[111  81 132  92 165 131 138 114 114 109 103 159 111 160 125 131 146 187] -> X
[111  81 132  83 165 131 138 114 114 109 103 159 111 160 125 131 146 187] -> T
[156 152 110  95 169 138 167 131 132 137 107 131 127 162 131 111 160 175] -> Y
[159 109 131  84 210 132 172 107 159 191 143 143 100 149 108  94 151 141] -> Z
[ 45 100 149 113 213 149 100 106 121 129 173 174 120 123 128 152 122 171] -> K
loc: [172] : Z, 7
loc: [151] : Z, 17

[ 33  82 169 159 153 107 147  94 127 106  78 210 114 184  97 100  85] = C
[153 141  41  96 155  82 157 226  55  88 186  96  94 105 105  48 145] = W
[107 154 125 121 124 152 108 121 146 153 138  80 144 101 155 166 170] = Q
[235 175 154 121 143 183  97  90 181 182 143  65 166  91 181 218 171] = G
[156 140  93 109 102 122 132 160 112 124 156 100 124 110 129 116 141] = P
[ 75 108  50 103  82  68 174 210  55  72 161 163  85 145  81  25 109] = J
[125 129 102 118 109 114 137 158 106 117 146 124 119 126 119 102 129] = B
loc: [144] : Q, 13
loc: [169] : C, 3
loc: [90] : G, 8
loc: [226] : W, 8

[164 133 132 125 154 222 138 129 132 131 134 180 138 129] = Fab
[164 133 130 129 134 137 132 135 129 130 130 159 130 141] = Nasar
[164 133 136 125 132 132 130 143 135 134 131 124 137 134] = zibo
[164 136 133 128 139 142 136 146 134 133 133 144 130 130] = kizo
[164 139 132 125 145 130 139 136 132 135 129 134 129 136] = sot
[164 133 131 133 131 132 133 136 132 131 133 134 131 134] = Bev
[164 130 133 131 129 125 130 130 132 130 141 130 151 134] = Tana
[164 137 133 128 139 134 134 130 131 134 130 135 134 137] = fesaz
[164 133 131 128 130 129 130 184 131 133 132 131 128 134] = daful
[164 135 132 118 133 131 132 136 130 133 130 132 130 138] = Kudur
q: [164 130 133 131 129 125 130 130 132 130 141 130 151 134] : Tana
q: [164 133 132 125 154 222 138 129 132 131 134 180 138 129] : Fab
q: [164 136 133 128 139 142 136 146 134 133 133 144 130 130] : kizo
loc: [184] : daful, 8
loc: [142] : kizo, 6
q: [164 133 131 128 130 129 130 184 131 133 132 131 128 134] : daful

[123 125 170  19  97] = kofad
[171 134 159 161 111] = rov
[123 167 170 101 168] = mez
[ 91 160 110  73 143] = Gen
loc: [159] : rov, 3
loc: [168] : mez, 5
q: [ 91 160 110  73 143] : Gen
loc: [110] : Gen, 3
loc: [171] : rov, 1
loc: [111] : rov, 5
loc: [167] : mez, 2

[142 141 109 131 107 110  98 145 142 174 152 126 142 139 114 142 163 137
 114 138 149 166 140  92 149 128 153  93 105 111 148 121 128  95 158 137
 175 128 131 148 136 128 113 136 119 154 169 141 101  89  89 106 122 106
 178 131 122 158 122  95 154 103  95 141] = pir
[146 135 109 138 123 131 100 141 146 160 155 132 133 138 125 134 151 140
 125 139 159 159 136  98 147 142 166 107 114 118 137 115 129  93 147 152
 170 130 125 138 130 141 116 142 119 153 179 135 109 101 101 102 138 102
 166 137 139 159 114  93 152 106 105 135] = gigat
[147 124  99 141 131 145  90 132 147 146 156 133 118 133 130 121 136 139
 130 136 169 150 127  91 142 153 179 111 114 116 119  99 124  76 132 165
 166 127 111 122 116 150 110 145 111 150 193 124 106 100 100  85 148  85
 154 138 151 161  96  76 147  97 105 124] = vatoz
[129 102 131 142 173 184 139 103 129  68 121 141  92 118 159  97  76 128
 159 123 141  88 107 154 110 162 147 175 157 148  83 108 126 128  80 159
  90 131 105  88 101 157 138 138 129 111 135 102 156 169 169 120 166 120
  69 137 171 117 103 128 106 140 165 102] = nepe
[147 156 115 132  98  97 102 160 147 200 160 128 161 148 110 158 187 143
 110 146 150 186 153  90 161 122 151  84 102 111 170 125 135 103 180 132
 194 133 146 167 152 124 116 138 125 165 171 156  98  83  83 116 115 116
 204 134 113 167 138 103 168 106  89 156] = dav
[148 158 115 132  97  95 102 162 148 203 161 128 163 149 109 160 190 144
 109 147 150 188 155  90 163 121 151  83 101 111 173 137 136 104 183 131
 196 133 147 170 154 123 116 138 126 166 171 158  97  81  81 117 114 117
 207 134 111 168 140 104 169 106  88 158] = zodit
[129 163 131 142 173 184 139 103 129  68 121 141  92 118 159  97  76 128
 159 123 141  88 107 154 110 162 147 175 157 148  83 195 126 128  80 159
  90 131 105  88 101 157 138 138 129 111 135 102 156 169 169 120 166 120
  69 137 171 117 103 128 106 140 165 102] = niz
[145 140 110 135 114 119 100 145 145 171 155 130 140 140 119 140 161 140
 119 140 154 165 140  95 150 134 159  99 109 115 146 120 130  95 156 144
 175 130 130 146 135 134 115 140 120 155 174 140 105  94  94 105 129 105
 176 135 129 121 120  95 155 105  99 140] = Lelaz
q: [142 141 109 131 107 110  98 145 142 174 152 126 142 139 114 142 163 137
 114 138 149 166 140  92 149 128 153  93 105 111 148 121 128  95 158 137
 175 128 131 148 136 128 113 136 119 154 169 141 101  89  89 106 122 106
 178 131 122 158 122  95 154 103  95 141] : pir
q: [129 163 131 142 173 184 139 103 129  68 121 141  92 118 159  97  76 128
 159 123 141  88 107 154 110 162 147 175 157 148  83 195 126 128  80 159
  90 131 105  88 101 157 138 138 129 111 135 102 156 169 169 120 166 120
  69 137 171 117 103 128 106 140 165 102] : niz

[238  54 153  44] = sok
[ 69 162  91 165] = tolo
[213 207 147  46] = fak
[212  42 144  38] = kopa
[140 154 227 145] = zozim
[134 162  41 154] = Lum
[211  42  39  38] = Fofig
[125 169 194 148] = Feva
[208  40 141  39] = satoz
loc: [208] : satoz, 1
loc: [227] : zozim, 3
loc: [141] : satoz, 3
loc: [169] : Feva, 2
loc: [147] : fak, 3
loc: [165] : tolo, 4

[125  89 129  96 158 179 142] : Geg
[125  89 129 122 130 179 142] : kugu
[104 124  28 113  95 114  42] : vam
[162 164  92 102 142 132 151] : Lut
[101 128 123  94 112  87  77] : tufi
[181 142 157 136 152 159 145] : volu
[162 164  92 139 142 112 108] : fiz
loc: [158] : Geg, 5
loc: [94] : tufi, 4
loc: [130] : kugu, 5
loc: [113] : vam, 4
loc: [101] : tufi, 1
loc: [159] : volu, 6

[ 74 125 100 120 100 109 127 152  99 123  94 117 132 155 116 111 113 170
 114 130 185 153 160 115 148 105 148] : debe
[191 122 148 143 153 137 132 107 147 137 163 128 134 101 127 133 137 106
 131 130  57 106  99 133 104 136 102] : Fopi
[108 113  96 136 101  94 120 150  91 118 127  92 157 153  99  96 103 187
 102 159 160 153 183 117 149  91 153] : bapir
[165 100 101 155  93 101 113 160 105 104 176 106 169 147 103 107 107 198
 107 190 139 149 214 102 146  96 150] : Nalim
[ 65 171 129 100 156 133 155 130 132 163  72 139  91 137 138 130 128  96
 137  93 170 131 105 154 129 135 133] : koreb
[ 98 113  94 137  97  98 121 156  97 117 115 100 152 142 103  97 112 187
 107 150 170 157 184 111 153 100 161] : Deliz
[146 140 162 116 159 154 139  95 165 144 123 158 102 102 158 160 151  66
 161  96  89  97  65 146 104 158  98] : dedi
[ 58 170 134 103 162 130 154 122 134 159  73 135  88 134 136 129 133  98
 136  92 176 127 103 164 132 138 132] : marug
q: [146 140 162 116 159 154 139  95 165 144 123 158 102 102 158 160 151  66
 161  96  89  97  65 146 104 158  98] : dedi
loc: [143] : Fopi, 4
loc: [108] : bapir, 1
q: [191 122 148 143 153 137 132 107 147 137 163 128 134 101 127 133 137 106
 131 130  57 106  99 133 104 136 102] : Fopi

[166 103 122  84]  Baz
[210 188 143  74]  paz
[209 232 143  96]  kanan
[ 91 217 100 186]  mig
[174 161 207  60]  gul
[208 216 126  96]  votod
[124 191 128 163]  Tagod
[162 158 211  92]  Kivi
[149  93 159  74]  rofe
[103 152 187 134]  pabu
loc: [159] : rofe, 3
loc: [216] : votod, 2

[206  94 137  93]  voz
[103 142 117 109]  pom
[135 125 120 122]  pel
[135 125 120 130]  gad
[118 168 143 122]  Dutim
[ 98 218 164 103]  Pebod
[214  94 146 179]  Lin
[ 96 149 143 117]  zilo
[140  71  87 143]  depo
loc: [130] : gad, 4
loc: [93] : voz, 4
loc: [146] : Lin, 3

[178 219 133 123] = kevir
[178 134 169 179] = duvib
[178 134 177 124] = rigot
loc: [219] : kevir, 2
loc: [123] : kevir, 4
loc: [179] : duvib, 4
loc: [169] : duvib, 3
q: [178 134 177 124] : rigot

[136 135 175  94]  Pabad
[ 14 114 110 151]  felu
[150 145 110 180]  vedak
[111 114 110 115]  rav
[176 114  42 175]  zopuv
loc: [145] : vedak, 2
loc: [42] : zopuv, 3
loc: [115] : rav, 4
loc: [135] : Pabad, 2

[150 105 137  89 127 147 101 120 111  98 110 202 193 142] : govif
[150 105 137  89 127 147 101 120 111 127 143 168 212 154] : kozer
[163 103 163 110  95 113 140 128  75 111 111 112 176 115] : los
[163 103 148 110  95 113 140 128  75 111 111 114 194  96] : vas
[152 105 135  87 112 106 104 106  92 146 128 152 179 121] : vigep
loc: [121] : vigep, 14
q: [163 103 148 110  95 113 140 128  75 111 111 114 194  96] : vas
loc: [212] : kozer, 13
loc: [135] : vigep, 3
loc: [194] : vas, 13
loc: [96] : vas, 14

[211 120 138 119 168 107 111 120 120 121 135 132 132 111 127 135 116 143
 116 154 144  86 154 142  97 138 118 128 126 120] -> Feb
[131 150 123 122 123 133 110 116 152 134 124 143 135 142 125 132 135 127
 112 128 137 140 128 113 127 128 172 123 127 125] -> Sur
[ 52 125 109 119 109 129 125 133 141 116 120 106 123 114 127 125 130 145
 117 112 146 107 131 120  98 113 122  86 119 130] -> Zem
[129 123 168 117 121 131 103 139 111 135 134  97 139 133 138 131  97 119
 158 114 127 124 139 139 151 133 111  98 133 140] -> ligus
[ 98 112 128 132 120  98 119 121 123 137 134 128 134 117 125 127 107 124
 133 147 128  95 128 141 112 108 155  67 126 115] -> mima
[134  94 142 145 109 124 128 119 115 135 122 112 135 139 133 132 142 133
 125 127 133 131 123 123 127 145 108 109 152 127] -> Lok
[196 138 100 128 146 123 146 127 131 102 137 121 119 142 121 104 147 107
 142 130  98 141  80 138 147 141 100 142 129 123] -> kar
[132 113 172 135 123 113 159 124 117 141 126 148 122 131 113 129 123 121
 118 146 132  99  85 121 108 128 151 142 119 147] -> zupud
q: [ 98 112 128 132 120  98 119 121 123 137 134 128 134 117 125 127 107 124
 133 147 128  95 128 141 112 108 155  67 126 115] : mima
q: [211 120 138 119 168 107 111 120 120 121 135 132 132 111 127 135 116 143
 116 154 144  86 154 142  97 138 118 128 126 120] : Feb
q: [131 150 123 122 123 133 110 116 152 134 124 143 135 142 125 132 135 127
 112 128 137 140 128 113 127 128 172 123 127 125] : Sur
q: [196 138 100 128 146 123 146 127 131 102 137 121 119 142 121 104 147 107
 142 130  98 141  80 138 147 141 100 142 129 123] : kar

[113 107 106  57 126 189] = Gev
[137 140 164 179 215 111] = zolo
[139 141 163 198 196  93] = vubi
[141 148 133 203  92  62] = ditu
[137 143 116 172  48  73] = mopo
[149 145 118 174  49  63] = bab
[114 106 136  69 195 191] = Zade
loc: [196] : vubi, 5
loc: [73] : mopo, 6
loc: [113] : Gev, 1
loc: [148] : ditu, 2

